Here is a tiny trained network, its code and every weight. The questions are about switching its units off for an input and a target symbol, where a switched-off unit gives its printed mean instead of its output.

import numpy as np


def w(rows, s, z=0):
    codes = np.array(rows[::2]) - 128.0
    scale = np.full(codes.shape[1], s)
    scale[-1] = z or s
    return codes * scale


def f(y):
    return np.maximum(y, 0)


def softmax(a):
    e = np.exp(a - a.max(-1, keepdims=True))
    return e / e.sum(-1, keepdims=True)


def log_softmax(a):
    a = a - a.max(-1, keepdims=True)
    return a - np.log(np.exp(a).sum(-1, keepdims=True))


def net(x, mask):
    ids = ['ΓΘΛΣΦΨβζτω'.index(c) for c in x.split()]
    T = len(ids)
    res = E[ids] + P[:T]
    u = 0
    for l in range(3):
        r = res
        for j in range(2):
            rows = slice(4 * j, 4 * j + 4)
            q, k, v = (r @ M[l][rows].T for M in (Q, K, V))
            z = softmax(np.where(np.tri(T) > 0, q @ k.T / 4**0.5, -1e9)) @ v
            o = O[l][rows]
            res = res + np.where(mask[u + j], z, o[:, -1]) @ o[:, :-1]
        u += 2
        y = f(res @ A[l][:, :-1].T + A[l][:, -1])
        res = res + np.where(mask[u : u + 4], y, B[l][:, -1]) @ B[l][:, :-1]
        u += 4
    return log_softmax(res[-1] @ U[:, :-1].T + U[:, -1])


Q, K, V, O, A, B = {}, {}, {}, {}, {}, {}
E = w([
[247,46,114,103,146],'Γ',
[104,87,167,107,247],'Θ',
[174,145,126,121,123],'Λ',
[215,122,94,90,206],'Σ',
[173,5,227,219,188],'Φ',
[62,57,196,124,84],'Ψ',
[189,150,125,104,121],'β',
[220,97,154,84,102],'ζ',
[189,195,209,38,161],'τ',
[55,68,93,101,189],'ω',
],0.016)
P = w([
[115,147,253,16,9],'0',
[143,151,238,104,72],'1',
[145,159,204,104,83],'2',
[147,167,193,116,105],'3',
[150,167,178,124,125],'4',
[146,164,167,132,142],'5',
[148,155,162,145,159],'6',
[144,158,157,161,170],'7',
[149,156,141,163,187],'8',
[147,159,132,172,205],'9',
[147,148,128,180,221],'10',
[150,153,123,189,240],'11',
[150,150,115,204,254],'12',
[150,162,110,175,237],'13',
],0.0062)
Q[0] = w([
[41,130,194,9,222],'0.h0',
[71,36,228,45,139],'0.h0',
[137,151,1,195,25],'0.h0',
[21,98,178,88,163],'0.h0',
[207,159,74,103,119],'0.h1',
[150,66,199,80,102],'0.h1',
[81,185,120,126,27],'0.h1',
[141,215,52,200,150],'0.h1',
],0.0093)
K[0] = w([
[43,128,4,141,180],'0.h0',
[148,131,61,159,226],'0.h0',
[128,156,175,59,58],'0.h0',
[124,50,116,152,217],'0.h0',
[96,113,172,106,93],'0.h1',
[112,133,90,152,169],'0.h1',
[193,72,178,94,150],'0.h1',
[152,156,157,103,70],'0.h1',
],0.013)
V[0] = w([
[149,78,84,118,83],'0.h0',
[191,202,212,108,28],'0.h0',
[104,121,89,123,219],'0.h0',
[75,115,124,134,109],'0.h0',
[86,161,68,91,144],'0.h1',
[132,109,135,63,136],'0.h1',
[134,123,2,194,127],'0.h1',
[186,98,107,95,52],'0.h1',
],0.0084)
O[0] = w([
[187,129,130,182,113,110],'0.h0',
[231,114,144,4,154,2],'0.h0',
[86,192,157,174,142,207],'0.h0',
[31,104,127,119,160,141],'0.h0',
[83,135,107,109,135,141],'0.h1',
[152,175,118,139,121,175],'0.h1',
[160,134,108,174,115,62],'0.h1',
[179,130,81,167,2,81],'0.h1',
],0.0067,0.009)
A[0] = w([
[153,254,80,129,94,131],'0.n0',
[89,247,91,50,200,143],'0.n1',
[208,211,206,147,119,99],'0.n2',
[184,102,44,153,222,255],'0.n3',
],0.0064,0.0059)
B[0] = w([
[80,120,220,126,79,137],'0.n0',
[58,123,135,193,30,233],'0.n1',
[31,116,91,127,34,161],'0.n2',
[145,253,206,117,136,254],'0.n3',
],0.0072,0.007)
Q[1] = w([
[110,137,139,166,147],'1.h0',
[103,47,190,131,67],'1.h0',
[115,153,222,111,130],'1.h0',
[178,154,111,87,124],'1.h0',
[143,129,132,81,84],'1.h1',
[135,67,142,89,204],'1.h1',
[132,255,223,64,159],'1.h1',
[189,38,20,162,148],'1.h1',
],0.0089)
K[1] = w([
[148,130,98,145,200],'1.h0',
[223,136,141,159,236],'1.h0',
[153,134,224,119,169],'1.h0',
[76,60,129,82,87],'1.h0',
[1,24,115,69,124],'1.h1',
[182,90,188,124,146],'1.h1',
[71,146,98,207,199],'1.h1',
[244,184,103,60,52],'1.h1',
],0.0083)
V[1] = w([
[164,144,186,119,137],'1.h0',
[80,128,89,126,105],'1.h0',
[157,72,56,154,167],'1.h0',
[78,112,88,100,76],'1.h0',
[144,156,19,123,163],'1.h1',
[156,70,108,171,101],'1.h1',
[228,55,39,1,153],'1.h1',
[146,74,119,143,219],'1.h1',
],0.0066)
O[1] = w([
[55,165,147,182,152,138],'1.h0',
[164,119,99,84,99,127],'1.h0',
[163,17,156,100,152,97],'1.h0',
[109,158,140,2,128,124],'1.h0',
[134,45,140,11,127,104],'1.h1',
[190,111,138,160,137,108],'1.h1',
[100,131,196,98,88,4],'1.h1',
[102,36,150,169,150,127],'1.h1',
],0.0065,0.029)
A[1] = w([
[178,131,136,39,239,169],'1.n0',
[240,158,134,74,106,1],'1.n1',
[176,251,91,167,100,207],'1.n2',
[83,110,24,172,3,75],'1.n3',
],0.0063,0.0027)
B[1] = w([
[126,145,66,223,139,153],'1.n0',
[80,71,52,100,91,150],'1.n1',
[169,66,3,131,137,248],'1.n2',
[140,3,92,151,126,184],'1.n3',
],0.0078,0.013)
Q[2] = w([
[70,86,143,164,90],'2.h0',
[176,141,96,47,146],'2.h0',
[177,175,173,144,105],'2.h0',
[171,154,98,61,181],'2.h0',
[3,139,119,126,117],'2.h1',
[64,93,126,134,103],'2.h1',
[78,71,142,158,89],'2.h1',
[122,79,144,104,158],'2.h1',
],0.012)
K[2] = w([
[137,153,64,189,189],'2.h0',
[78,133,168,39,57],'2.h0',
[212,200,223,148,86],'2.h0',
[58,100,193,45,37],'2.h0',
[98,148,17,225,242],'2.h1',
[191,82,65,200,202],'2.h1',
[171,80,97,254,182],'2.h1',
[202,184,40,83,68],'2.h1',
],0.0079)
V[2] = w([
[254,40,94,185,109],'2.h0',
[92,12,184,108,205],'2.h0',
[76,210,218,176,176],'2.h0',
[82,51,103,35,101],'2.h0',
[105,90,93,81,47],'2.h1',
[207,85,30,149,150],'2.h1',
[159,72,188,111,16],'2.h1',
[88,119,60,167,179],'2.h1',
],0.0081)
O[2] = w([
[139,2,209,185,165,90],'2.h0',
[53,80,28,254,152,120],'2.h0',
[143,158,20,75,218,155],'2.h0',
[64,135,137,127,48,102],'2.h0',
[84,129,107,109,34,111],'2.h1',
[201,107,172,140,79,154],'2.h1',
[52,40,160,38,93,14],'2.h1',
[171,149,52,190,87,251],'2.h1',
],0.0086,0.023)
A[2] = w([
[219,154,125,253,144,2],'2.n0',
[12,108,120,151,218,253],'2.n1',
[168,225,37,46,158,107],'2.n2',
[173,176,88,103,111,118],'2.n3',
],0.0057,0.0037)
B[2] = w([
[53,120,162,3,72,253],'2.n0',
[230,98,60,174,115,146],'2.n1',
[124,112,228,227,170,204],'2.n2',
[71,114,199,157,205,170],'2.n3',
],0.0065,0.052)
U = w([
[123,63,172,221,103,50],'Γ',
[117,153,170,144,155,77],'Θ',
[145,125,79,95,105,170],'Λ',
[254,145,130,151,69,183],'Σ',
[157,50,93,112,152,255],'Φ',
[39,107,52,54,173,98],'Ψ',
[146,128,84,103,96,156],'β',
[53,75,118,144,126,63],'ζ',
[128,185,95,95,105,29],'τ',
[136,138,34,218,28,125],'ω',
],0.0067,0.0081)

Each question gives the input, a string of symbols that net reads in full, and the target symbol t.
The units are the heads (4 rows each of Q, K, V and O) and the neurons (one row each of A and B). Each row of codes is followed by its name. A weight is (code - 128) times the scale printed after its matrix; where a second scale follows, it is the last column's (O, A, B and U).
mask holds one flag per unit, layer by layer, with each layer's heads first. A switched-off unit (its flag False) gives its mean, the last column of its rows in O or B, instead of its output. The means were averaged over made-up inputs and are rounded, as every weight is.
A unit's drop is (log p(t) with every unit on - log p(t) with that unit switched off) / (log p(t) with every unit on - log p(t) with every unit switched off).
The circuit of an input: a set's keep is (log p(t) with only the set's units on - log p(t) with every unit switched off) / (log p(t) with every unit on - log p(t) with every unit switched off). Starting from the 12 units with the biggest drops (on a tie, the unit counted first), units are removed one at a time, each time the one whose removal leaves the highest keep (on an exact tie, the one counted first), for as long as the keep stays at least 0.8.
circuit, biggest first: the units of the circuit, biggest drop first
most important unit: the unit with the biggest drop
top k neurons: the k neurons with the biggest drops, biggest first
k most important neurons of layer l: the k neurons of layer l with the biggest drops, biggest first
which heads matter: for each layer, one digit per head in row order, 1 if its drop is at least 0.15 and else 0, layers parted by /
input Ψ ω Σ ω Ψ Φ ζ Γ, target Ψ: circuit, biggest first	2.h1, 0.h0, 1.h1
input Φ Ψ Γ ω ω β Σ, target Φ: 3 most important neurons of layer 2	2.n0, 2.n1, 2.n2
input Σ ω ω Φ ζ ω Σ ω ω Ψ β, target Σ: which heads matter	10 / 00 / 10
input β τ ω ω ω ω ω Σ Ψ, target Σ: circuit, biggest first	2.h0, 2.h1
input ω Ψ Γ Ψ τ, target Γ: which heads matter	10 / 00 / 10
input ω ω ω Θ ω ω Σ τ, target Σ: top 2 neurons	1.n2, 0.n3
input ω Θ Ψ ω Ψ ζ Ψ β Σ Θ ζ τ, target Θ: which heads matter	10 / 11 / 11
input Θ Ψ Ψ Θ ω ω τ ω ω Ψ Σ, target Θ: most important unit	2.n2
input Σ ζ Θ ω Λ Θ ω τ Ψ Σ, target Σ: which heads matter	01 / 10 / 10
input ζ Ψ Ψ, target Ψ: circuit, biggest first	1.h1, 0.h0, 2.h1
input Σ Σ Θ ω ω ω τ Σ τ ω ω Σ Γ, target Σ: circuit, biggest first	2.h0, 0.h0
input Γ Ψ Ψ Θ ω ω ω ω Ψ Θ Λ β, target Γ: circuit, biggest first	2.h0, 0.h0
input Γ Σ τ Λ β β Λ Θ τ Θ Ψ Ψ ω Σ, target Γ: which heads matter	01 / 01 / 11
input Θ ζ Σ ω β Σ Σ Λ τ Σ Λ ζ, target Θ: top 2 neurons	2.n2, 1.n2
input Φ β ω τ ζ, target Φ: circuit, biggest first	2.h1, 0.h0, 1.n2, 2.h0
input ω Ψ Σ ω ω τ, target ω: which heads matter	10 / 00 / 00
input Φ β ζ ζ Σ Γ Ψ ω β, target Φ: circuit, biggest first	2.h1, 1.h1, 0.h0
input Ψ Ψ Σ ζ Θ Ψ, target Θ: top neuron	2.n2
input Σ Ψ ω Γ ω Ψ β, target Σ: which heads matter	11 / 01 / 10
input Γ ω τ Θ Θ Ψ Φ Θ β, target Γ: circuit, biggest first	2.h0, 0.h0, 1.h1
input Γ ω Θ Θ Ψ Λ ζ ω ω Ψ Γ, target Γ: top 2 neurons	2.n0, 1.n1
input β ω ω Ψ ζ Ψ Θ ω Γ, target β: most important unit	1.h1
input ω Σ ω ω ω ω Σ Σ ω ω Σ Ψ, target Σ: which heads matter	00 / 01 / 11
input Ψ β Φ Θ Ψ ω Ψ Ψ ω Ψ ω ζ, target Ψ: which heads matter	10 / 01 / 01
input ω Σ ω ω ζ ω ω ω ζ Σ Θ Γ Φ, target Φ: which heads matter	00 / 10 / 10
input Σ τ ω ω ω Φ Θ, target Θ: which heads matter	10 / 01 / 11
input ζ ω ω ω ω Θ ω Ψ Ψ Θ ζ, target ζ: which heads matter	11 / 01 / 11
input ζ ω Ψ ω ω Γ ω ω ω Θ Σ, target ζ: circuit, biggest first	1.h1, 2.h1, 2.h0, 0.h0
input ω ω Ψ Ψ Θ Φ Θ Σ Θ Σ τ, target Σ: 2 most important neurons of layer 0	0.n1, 0.n3
input Σ ω Λ, target Σ: which heads matter	10 / 00 / 10
